Below is a small trained network, with its code and all its weights. Each question gives an input and a class and asks what happens when units are switched off, that is, made to give their printed mean instead of their output.

import numpy as np


def w(rows, s, z=0):
    codes = np.array(rows[::2]) - 128.0
    scale = np.full(codes.shape[1], s)
    scale[-1] = z or s
    return codes * scale


def norm(h):
    return h / np.sqrt((h * h).mean(-1, keepdims=True) + 1e-5)


def f(y):
    return y / 2 * (1 + np.tanh(0.7978845608 * (y + 0.044715 * y**3)))


def log_softmax(a):
    a = a - a.max(-1, keepdims=True)
    return a - np.log(np.exp(a).sum(-1, keepdims=True))


def net(x, mask):
    res = np.array(x, float).reshape(1, 5) / 4 @ E
    u = 0
    for l in range(4):
        y = f(norm(res) @ A[l][:, :-1].T + A[l][:, -1])
        res = res + np.where(mask[u : u + 7], y, B[l][:, -1]) @ B[l][:, :-1]
        u += 7
    return log_softmax(norm(res)[-1] @ U[:, :-1].T + U[:, -1])


A, B = {}, {}
E = w([
[120,250,97,22,44],'x0',
[129,133,132,131,122],'x1',
[136,206,163,224,90],'x2',
[53,191,32,151,216],'x3',
[182,146,156,105,200],'x4',
],0.0024)
A[0] = w([
[146,149,101,108,125,92],'0.n0',
[101,62,97,110,77,129],'0.n1',
[206,166,188,91,233,75],'0.n2',
[171,74,136,192,189,251],'0.n3',
[146,120,167,122,87,69],'0.n4',
[144,199,122,187,103,75],'0.n5',
[15,56,64,175,1,133],'0.n6',
],0.0049,0.0025)
B[0] = w([
[97,102,121,144,153,122],'0.n0',
[173,138,152,84,163,161],'0.n1',
[183,228,181,159,162,154],'0.n2',
[70,157,154,64,107,253],'0.n3',
[137,114,147,134,88,119],'0.n4',
[124,89,84,113,108,134],'0.n5',
[242,213,195,113,253,224],'0.n6',
],0.0052,0.0024)
A[1] = w([
[124,98,162,132,149,33],'1.n0',
[179,76,164,131,132,3],'1.n1',
[105,166,143,222,57,120],'1.n2',
[132,133,132,123,136,120],'1.n3',
[81,170,165,124,124,146],'1.n4',
[149,3,124,232,194,145],'1.n5',
[141,67,166,212,217,82],'1.n6',
],0.0043,0.0017)
B[1] = w([
[118,136,111,175,89,57],'1.n0',
[152,131,123,151,77,64],'1.n1',
[180,25,37,103,172,153],'1.n2',
[120,126,132,133,126,148],'1.n3',
[180,93,129,157,134,255],'1.n4',
[51,252,204,79,81,147],'1.n5',
[83,179,138,135,80,194],'1.n6',
],0.0042,0.00069)
A[2] = w([
[136,104,136,157,149,113],'2.n0',
[139,118,157,102,96,63],'2.n1',
[150,161,120,191,115,166],'2.n2',
[129,89,117,64,158,2],'2.n3',
[138,165,112,254,58,235],'2.n4',
[123,114,121,124,122,180],'2.n5',
[82,170,100,125,156,250],'2.n6',
],0.0074,0.0016)
B[2] = w([
[89,126,125,70,98,114],'2.n0',
[127,117,86,207,155,152],'2.n1',
[127,81,129,99,157,146],'2.n2',
[142,68,131,118,137,160],'2.n3',
[122,81,134,1,174,173],'2.n4',
[132,128,149,134,139,132],'2.n5',
[167,78,146,161,83,252],'2.n6',
],0.0054,0.0026)
A[3] = w([
[204,130,215,124,118,250],'3.n0',
[168,183,51,67,89,178],'3.n1',
[127,15,84,55,130,170],'3.n2',
[173,211,76,51,42,116],'3.n3',
[47,173,44,172,221,82],'3.n4',
[140,255,142,228,57,84],'3.n5',
[60,164,48,133,200,44],'3.n6',
],0.0041,0.0016)
B[3] = w([
[124,128,11,218,98,252],'3.n0',
[84,124,207,180,161,188],'3.n1',
[102,107,96,184,146,190],'3.n2',
[44,100,209,154,143,181],'3.n3',
[198,106,121,151,15,139],'3.n4',
[91,38,79,50,162,124],'3.n5',
[253,60,212,150,35,126],'3.n6',
],0.0044,0.0032)
U = w([
[1,165,207,120,101,151],'0',
[212,80,118,178,14,134],'1',
[119,124,87,169,164,220],'2',
[199,213,149,124,196,101],'3',
[108,38,77,65,183,132],'4',
[101,162,15,93,104,38],'5',
[114,171,59,17,42,1],'6',
],0.0099,0.0072)

Each question gives the input, the list of numbers given to net, and the class t.
The units are the neurons (one row each of A and B). Each row of codes is followed by its name. A weight is (code - 128) times the scale printed after its matrix; where a second scale follows, it is the last column's (A, B and U).
mask holds one flag per neuron, layer by layer. A switched-off neuron (its flag False) gives its mean, the last column of its row in B, instead of its output. The means were averaged over made-up inputs and are rounded, as every weight is.
A unit's drop is (log p(t) with every unit on - log p(t) with that unit switched off) / (log p(t) with every unit on - log p(t) with every unit switched off).
The circuit of an input: a set's keep is (log p(t) with only the set's units on - log p(t) with every unit switched off) / (log p(t) with every unit on - log p(t) with every unit switched off). Starting from the 12 units with the biggest drops (on a tie, the unit counted first), units are removed one at a time, each time the one whose removal leaves the highest keep (on an exact tie, the one counted first), for as long as the keep stays at least 0.8.
units of the circuit, in order: the units of the circuit, biggest drop first
top k neurons: the k neurons with the biggest drops, biggest first
top k neurons in layer l: the k neurons of layer l with the biggest drops, biggest first
input [-6,2,6,8,-5], class 1: top neuron => (3.n4)
input [-5,-6,-8,5,-8], class 3: units of the circuit, in order => (0.n6, 1.n5)
input [1,5,6,5,5], class 4: top 2 neurons => (2.n4, 0.n6)
input [5,8,6,8,-8], class 1: top 2 neurons => (3.n6, 3.n4)
input [-5,5,0,-3,1], class 0: top 2 neurons => (2.n6, 0.n6)
input [-6,-6,5,2,-7], class 3: top 4 neurons => (0.n6, 3.n3, 2.n4, 3.n1)
input [8,-1,-2,-6,5], class 0: top 3 neurons => (3.n3, 0.n6, 2.n6)
input [-4,-4,-6,-8,5], class 1: top 2 neurons in layer 2 => (2.n4, 2.n2)
input [1,-7,-2,8,6], class 1: top 2 neurons => (0.n6, 3.n4)
input [7,7,7,-5,1], class 0: top 3 neurons => (3.n3, 2.n6, 3.n1)
input [-2,3,7,-4,6], class 4: units of the circuit, in order => (0.n6, 2.n4, 0.n1)
input [1,5,-5,5,4], class 1: top 2 neurons => (0.n6, 2.n4)
input [-1,5,-6,7,7], class 1: top 2 neurons => (0.n6, 3.n4)
input [-2,0,8,-2,-1], class 4: units of the circuit, in order => (2.n4)
input [5,-7,-1,-1,6], class 2: top 2 neurons => (0.n6, 0.n3)
input [6,-4,3,5,3], class 0: units of the circuit, in order => (3.n3, 0.n6)
input [-8,-2,3,-6,8], class 0: top 2 neurons => (0.n6, 1.n5)
input [-2,-2,-2,-1,2], class 5: top 2 neurons => (0.n6, 0.n2)
input [0,-5,0,7,-7], class 1: top 2 neurons in layer 2 => (2.n6, 2.n4)
input [-8,1,4,1,0], class 0: units of the circuit, in order => (1.n5)
input [1,6,-7,4,8], class 3: top 2 neurons => (0.n2, 1.n2)
input [-1,7,8,-6,-6], class 4: top 3 neurons in layer 2 => (2.n4, 2.n6, 2.n2)
input [-1,-4,5,-1,4], class 4: units of the circuit, in order => (0.n6, 2.n4)
input [6,4,-1,3,4], class 0: units of the circuit, in order => (0.n6, 3.n3)
input [7,7,-6,8,5], class 1: top 3 neurons in layer 2 => (2.n4, 2.n6, 2.n0)
input [3,4,-4,8,8], class 1: top 2 neurons in layer 0 => (0.n6, 0.n1)
input [5,2,6,-2,4], class 4: top 2 neurons in layer 2 => (2.n4, 2.n2)
